(in the rows, 128 means zero)
Each row of numbers stands for one node and depends on some of the facts below. Use the named rows to name the rest.

How the nodes are related:
drafes: belongs to class; stuskon: refers to
Z427 drafes:240 stuskon:Z834
Z569 drafes:552 stuskon:Z219
Z496 drafes:552
Z972 drafes:909
Z248 drafes:240 stuskon:Z935
Z756 drafes:909 stuskon:Z484
Z295 drafes:814
Z704 drafes:552
Z831 drafes:814
Z286 drafes:240 stuskon:Z293
Z69 drafes:814 stuskon:Z555
Z646 drafes:240 stuskon:Z651
Z64 drafes:814 stuskon:Z906
Z764 drafes:240 stuskon:Z270
Z87 drafes:552 stuskon:Z346
Z561 drafes:102 stuskon:Z612
Z491 drafes:426
Z47 drafes:426 stuskon:Z644
Z128 drafes:552 stuskon:Z295
Z324 stuskon:Z153
Z305 drafes:426
Z673 stuskon:Z883
Z260 drafes:102 stuskon:Z94
Z935 drafes:240 stuskon:Z985
Z993 drafes:102 stuskon:Z260
Z900 drafes:552 stuskon:Z364
Z651 drafes:814 stuskon:Z237
Z548 drafes:814
Z556 drafes:38 stuskon:Z569
Z751 drafes:38 stuskon:Z119
Z633 stuskon:Z716
Z969 stuskon:Z356
Z119 drafes:426 stuskon:Z932
Z608 drafes:38 stuskon:Z551
Z470 stuskon:Z700
Z169 drafes:552 stuskon:Z548
Z209 drafes:552
Z884 drafes:814 stuskon:Z646
Z159 drafes:102 stuskon:Z215
Z968 drafes:102 stuskon:Z64
Z270 drafes:814
Z745 drafes:102
Z778 drafes:552 stuskon:Z305
Z839 stuskon:Z901
Z627 drafes:240 stuskon:Z972
Z219 drafes:240
Z138 drafes:38 stuskon:Z470
Z612 drafes:426 stuskon:Z386
Z583 stuskon:Z128
Z932 drafes:102 stuskon:Z659
Z659 stuskon:Z211
Z245 drafes:552 stuskon:Z993
Z155 drafes:102 stuskon:Z60
Z901 drafes:102 stuskon:Z990
Z834 drafes:426 stuskon:Z462
Z215 stuskon:Z491
Z336 drafes:38
Z644 drafes:814 stuskon:Z764
Z346 drafes:909
Z709 drafes:240 stuskon:Z831
Z153 drafes:909
Z906 drafes:552 stuskon:Z608
Z17 drafes:240 stuskon:Z839
Z918 drafes:814
Z480 drafes:552 stuskon:Z709
Z757 drafes:426
Z60 drafes:426
Z356 drafes:552
Z59 drafes:426 stuskon:Z850
Z293 drafes:426 stuskon:Z279
Z551 drafes:240 stuskon:Z499
Z700 drafes:102
Z499 drafes:38
Z462 drafes:426 stuskon:Z209
Z626 drafes:814 stuskon:Z673
Z257 drafes:426 stuskon:Z138
Z380 drafes:102 stuskon:Z884
Z990 stuskon:Z380
Z638 drafes:909 stuskon:Z969
Z434 drafes:426 stuskon:Z155
Z850 drafes:38 stuskon:Z434
Z484 drafes:102
Z985 drafes:909 stuskon:Z638
Z510 drafes:240
Z211 drafes:38 stuskon:Z159
Z279 drafes:240 stuskon:Z17
Z555 drafes:909 stuskon:Z704
Z187 drafes:909
Z589 drafes:552 stuskon:Z245
Z94 drafes:909
Z337 drafes:426 stuskon:Z556
Z237 drafes:814 stuskon:Z227

Named rows:
[150 155 169 125 146 103 164  94 191 133 100 125  98 134 183 107 156  60
  98 120 120 117 116 164 157 124 168 107]: Z764
[140 142 123 120 157 103 125 107 100 131 108 143 133  94 150  82 171 133
  94 145 138 113 152  92 159 152 173 101]: Z293
[141 146 146 153 160 137 151 131 184 179 114 146  99  96 141 114 141 138
 147 114 132 127 109 135 108 109  96 128]: Z356
[ 85 124 122 119  87 125 152  91 138 100 115  89 128 123  96 201 115 201
 106  85 145 126  79  76 131 208 103 173]: Z901
[111 114 124 142 131 127 123 186  43 148 123 109 110 169 127 149 117 134
 184 156 169 175 178 155  95 118 133 142]: Z548
[ 69 121  51 164 129 145  74 129 144 141 201 143 171 165  96 206  97 174
  61  95 146 164 175  78 146  69 124  83]: Z985
[145 118 116 138 132 130 122 147 134 126 138 153 109 122 112 146 120 162
 176 150 137 136 114 134  90 127  89 145]: Z364
[110 138 149 133 125 117 132 103 148 142  87 148 128  84 129 107 137 101
  98 109  99 116 104 136 122 123 133 133]: Z589
[ 65 144  96 159 135  96  97 125 154 137 157 144 151 129 134 176 106 156
 117 136 128 130 110 102 126 111 100  77]: Z969
[ 86  79 136 138  88 160  77 157 204 108 116  83 117 153  73 204 113 141
 147 110 109  74  69 109 179 157 114 168]: Z155
[132 110 135 122 101 153 143 137 176 140 125 109  92 139  80 188  84 188
 163  99 142 123  78 131 101 138  83 171]: Z484
[132 137 131 118 156 126 120 113 106 132 126 141 148 108 153  73 154 103
 110 141 121 110 148 132 153 119 155 100]: Z337
[153 139 151 143 151 142 155 132 172 165 105 141  99  94 137 105 147 131
 152 118 123 126 110 137 106 120 101 147]: Z496
[144 119 115 136 133 129 121 147 136 126 138 153 108 124 112 145 121 161
 176 150 137 137 115 134  90 126  90 143]: Z883
[174 136 134 124 177 148 138 132 118 157 130 153 111 111 148  67 153 123
 156 145 148 123 153 150 122 108 130 119]: Z305
[156 131 137  45 107 109 169 191 103  89 177 126 166 108 107  59 123 140
  95 131 128  95 118 108 138 123 136  47]: Z608
[130 109 137 123 101 151 140 138 177 139 124 110  91 137  77 187  84 186
 164  98 143 121  78 132 101 137  84 169]: Z700
[194 127 131 102 145 147 144 157  98 129 169 143 113 114 106  74 115 147
 156 137 164  98 126 127 123 126 107  93]: Z499
[173 149 128 127 147 123 119  98 105 143 126 126 157 117 163  68 135 106
 124 158  93 115 156 110 152 118 157 112]: Z119

Name these rows:
No name comes twice in this set of rows, the named rows included.
[113 161 167 122 152 147 187  65 162 104 135 105 138 147 206  94 163  30
 112  89 124 131 111 212 145 136 120 137] : Z646
[ 37 124 118 136 118 147 130 136   4  97 147  83 181 176 154 144 128  88
 151 122 152 177 170 174 115 148 111 156] : Z884
[173 123 135 131 180 157 118 147 130 153 128 147 105 117 143  72 165 114
 167 151 145 108 150 149 142 111 133 125] : Z60
[152 159 165 123 145  94 168  90 186 132  96 122  96 131 185 109 164  75
  91 119 125 120 118 149 157 138 173 108] : Z286
[137 119 117 137 133 140 125 144 129 121 145 149 116 126 115 143 120 152
 181 143 138 138 114 145  88 127  78 151] : Z227
[ 73 118 133  83  92  89 148 218  51 107 131  91 163 164 127 133 125 126
 123 150 132 172 171 138 109 111 160  96] : Z64
[219 149 117 133 114 129 111  92  76 131 161 104 163 130 133  75  77 129
 140 167  92  92 137  68 155 142 134 105] : Z211
[157 164 157 127 147  73 175  81 176 129  77 125  80 116 183 120 183 107
  76 122 143 123 124 106 164 177 191 113] : Z279
[158 166 156 127 148  74 182  76 169 126  78 123  81 114 188 121 188 113
  78 121 149 126 124 101 162 188 188 117] : Z17
[175 139 109 149  97 106 106 103 122 121 136 112 164 138 137 138  85 148
 154 177  63 133 124  78 116 136 116 147] : Z659
[158 159 179  70 130  87 215 143 205 117 115 115 114 132 181  84 166  80
  87 116 114 131 114 163 138 110 169  82] : Z551
[131 126 132 126 159 134 102 128 123 129 125 136 144 115 148  77 165  93
 121 148 118  96 147 128 170 123 157 106] : Z59
[191 140 133 127 174 147 139 127 115 161 131 146 114 114 150  65 146 127
 162 150 139 125 155 143 121 109 130 123] : Z491
[ 87 134 103 133 119 120 133  99  96  80 142 128 160 116 137 153 145 155
 128 126 135 141 113 104 115 187  93 151] : Z990

The same nodes again, as new rows of numbers:
Some rows with their names:
[ 66 122  97 128 133  98 136 148 108 165 122 110 169 129 139  81  99 140
 145 136 124 115 127 166 110 115 132 124 177 118 191 169]: Z778
[ 55 146 112 153 137 171 191 197 219 121 138  73 104  88 142  98 131  88
 147 128 152 107 124 111 178 139 104 157 152 134 173  80]: Z155
[105 130 113 123 160  95 147 107 123 126 140 103 161 118 176 140 113 135
 111 128 131 178  55 161 142 110 113  93 183  73 158 220]: Z555
[102 157 128 115 128 120  78 148 154 125 106  87 148 118 124 110 124 140
 109 131 110 128 110 132 106 127 137 146 103 128 130 130]: Z651
[104 173 133 157 153 168 147 151 199 147 100  94 119 111 151 127 152 112
 155 104 102 167  92 102 139 156 155 149 121 124 125 124]: Z969
[103 172 123 150 144 183 139 147 188 152 112  94 119 102 151 135 156 115
 155  96 111 157  99 107 144 151 163 150 114 132 127 115]: Z205
[ 61 135 121 115 129  98 128 126 139 167 107 116 171 138 148 114 126 114
 144 167 133 135 135 170 109  77 111 108 184  58 170 159]: Z209
[126 179 125 139 132 136  31 139 192 108 142 116 161 131 166 116 131 136
  90 130 118 153  91 175 127 152 166 140  91 136 124 148]: Z336
[ 51 144 146 165 130 181 184 195 222 141 139  56 111 105 120 117 123  80
 141 124 143 107 128 123 180 158 116 154 149 118 162  81]: Z700
[ 91 148 132  99 127 124 136 100 113 166 174  85 183 124 183 139 122 145
  98 149 131 177  96 169 165 101 124 106 169  76 168 188]: Z153
[122 195 142 146 130 134  38 132 190 125 145 130 169 145 154 105 128 138
  80 135 109 152  96 178 120 167 165 141  88 127 128 138]: Z608
[117 152 145 152 126 130 103 100 123 114 139  85 163 123 124 104  71  94
  98 107 152 103 122 129 138  82  86 165 100 113 149 152]: Z279
[ 49 148 105 158 149 170 187 191 220 120 133  98  90  84 117  93 121  96
 153 107 151  99 115 109 182 139 123 159 168 123 158  93]: Z561
[138 189 115 141 133 133  36 152 185  81 147 114 155 119 188 114 139 139
  94 145 121 160  89 174 118 130 165 147  89 158 140 144]: Z850
[136 178 134 148 134 140  32 140 185 110 146 107 158 130 160 123 139 134
  85 126 111 154  93 179 127 158 174 141  88 146 130 159]: Z138
[101 167 150 158 140 180 137 150 200 152 117  70 125 110 157 150 160 111
 162 118 108 158 102 114 146 153 159 159 111 132 124 115]: Z716
[104 175 125 147 140 175 144 150 197 154 119  85 129 111 159 119 155 128
 161 110  97 156 103 101 145 160 155 160 115 131 125 108]: Z673
[122 153 152 156 122 134 104 101 122 112 143  82 169 129 122 104  75 100
  99 106 153 106 119 129 138  79  85 162 100 113 140 148]: Z646
[ 92 145 122 104 138 108 144  96 120 153 165 103 177 126 183 127 112 153
 107 140 127 177  81 164 161 108 122 109 176  80 164 201]: Z187

Name these rows:
No name comes twice in this set of rows, the named rows included.
[ 63 128 138 127 127  93 145 139 126 143  99  96 177 140 135 112 102 131
 145 172 124 142 106 167 120 102  96 119 174  86 167 160] : Z356
[ 94 147 120  67 117 136 148 101 109 135 157 110 185 117 163 153 112 140
  96 136 151 179  78 162 174  88 117  84 151  73 154 183] : Z94
[ 96 170 145 122 119 119  74 140 155 148 119  70 156 135 137 110 129 139
 105 154 102 138 126 124 126 116 132 157  99 122 129 114] : Z831
[101 179 135 137 133 187 115 143 200 171 124  78 116  93 187 143 183 104
 170 130 125 154 125 114 152 105 178 165 127 114 141 112] : Z364

Now the same nodes, written a new way:
Known rows:
[155 108 128 126 107  96 197 131 138 120 144 187 150 148 137 107  87 140
 114 122 133 161 155 104  81 158]: Z211
[ 97  98  77 136 133  96 164 171 126 163 141 136 137 122 106 147 104 133
 121 105 106 130 161  72 109 142]: Z932
[130 117 123 156 124 122 195 165 131 138 130 167 147 152  97 142 115 127
  97 102 114 180 219  66  87 156]: Z119
[123  84  84 117 128  97 170 124 137 120 157 172 150 127 159 143 132 154
 112 110 108 130 153 102  93 157]: Z883
[108  99  76 126 142  96 166 157 127 152 133 133 137 118 138 139  97 144
 118 121 109 134 149  87 118 139]: Z260
[109  99  74 121 133  96 163 163 122 149 136 135 136 115 127 133 102 131
 101 130  97 131 148 101 117 137]: Z993
[156 112 124 138 129 100 200 176 133 127 127 157 147 157 119 103  90 142
  88 122 109 182 199  75 108 143]: Z59
[114 119  89 156 147 116 198 192 110 152 121 122 134 149 157 134  80 125
 133 123 115 158 184  81 124 152]: Z935
[126  80  83 140 139  96 194 172 134 152 123 127 138 135 144 119 119 169
  83 114 106 150 215  76 122 158]: Z985
[131 108  98 140 146 129 188 163 123 173 124 126 133 121 130 126  86 118
  87 133 108 163 174  85 120 133]: Z764
[120 100 120 168 175  89 191 199 139 143 129 117 124 136 143 116  77 148
 132 100 125 204 179  67 129 102]: Z627
[115 117  91 157 160 122 188 191 123 149 118 123 131 130 142 136  82 134
 108 131 118 159 181  87 117 141]: Z510
[153 115  82 102 152  85 162 119 136 126 150 143 158 160 158 155 144 174
 102 100  74 144 155 101 122 163]: Z356
[134  82 111 153 192 143 127 205 122 114 119 140 126 110 176 137 102 115
  89 158 119 164 203  56 142 104]: Z17
[153 115 118 144 130 116 193 158 134 125 126 160 144 153 135 116 102 145
  88 118 114 175 192  87  92 152]: Z434
[124  90 101 171 195 144 198 174 132 113 127 113 134 109 167  91  95 130
 100 140  63 147 188  82 106  83]: Z646
[111 115  71 106 200 137 138 173 114 111 145 115 144 107 154 138 103 118
 163 156  63 116 134  76 108  84]: Z884
[131  79  66 164 123 110 190 155 139 141 122 119 128 113 161 128 135 140
  76 105  92 177 216 113 119 154]: Z346
[116  59 110 119 159 125 150 149 136 109 143 188 147 109 170 124 145 139
  99 154  70 123 168  71 120  87]: Z990

Rows to name:
No name comes twice in this set of rows, the named rows included.
[143  75 100 108 112  80 185 124 139 130 144 166 151 152 175 109 103 176
 118 122 120 134 137  99 108 152] : Z215
[120 111 131 145 112  99 188 177 134 121 179 196 156 149  93 118  97 119
 116 103 117 171 201  59  82 150] : Z751
[143  81 113 155 195 146 115 207 118 112 124 147 127 107 180 135  97 118
  89 156 121 168 210  61 143 121] : Z279
[122  97  77 117 128  82 178 153 127 161 129 128 135 128 160 124  83 158
 114 131 118 131 136 108 124 145] : Z159
[138 103  84 143 164 140 185 147 129 173 119 124 131 122 142 145  93 133
  88 127 122 151 167  87 100 132] : Z219

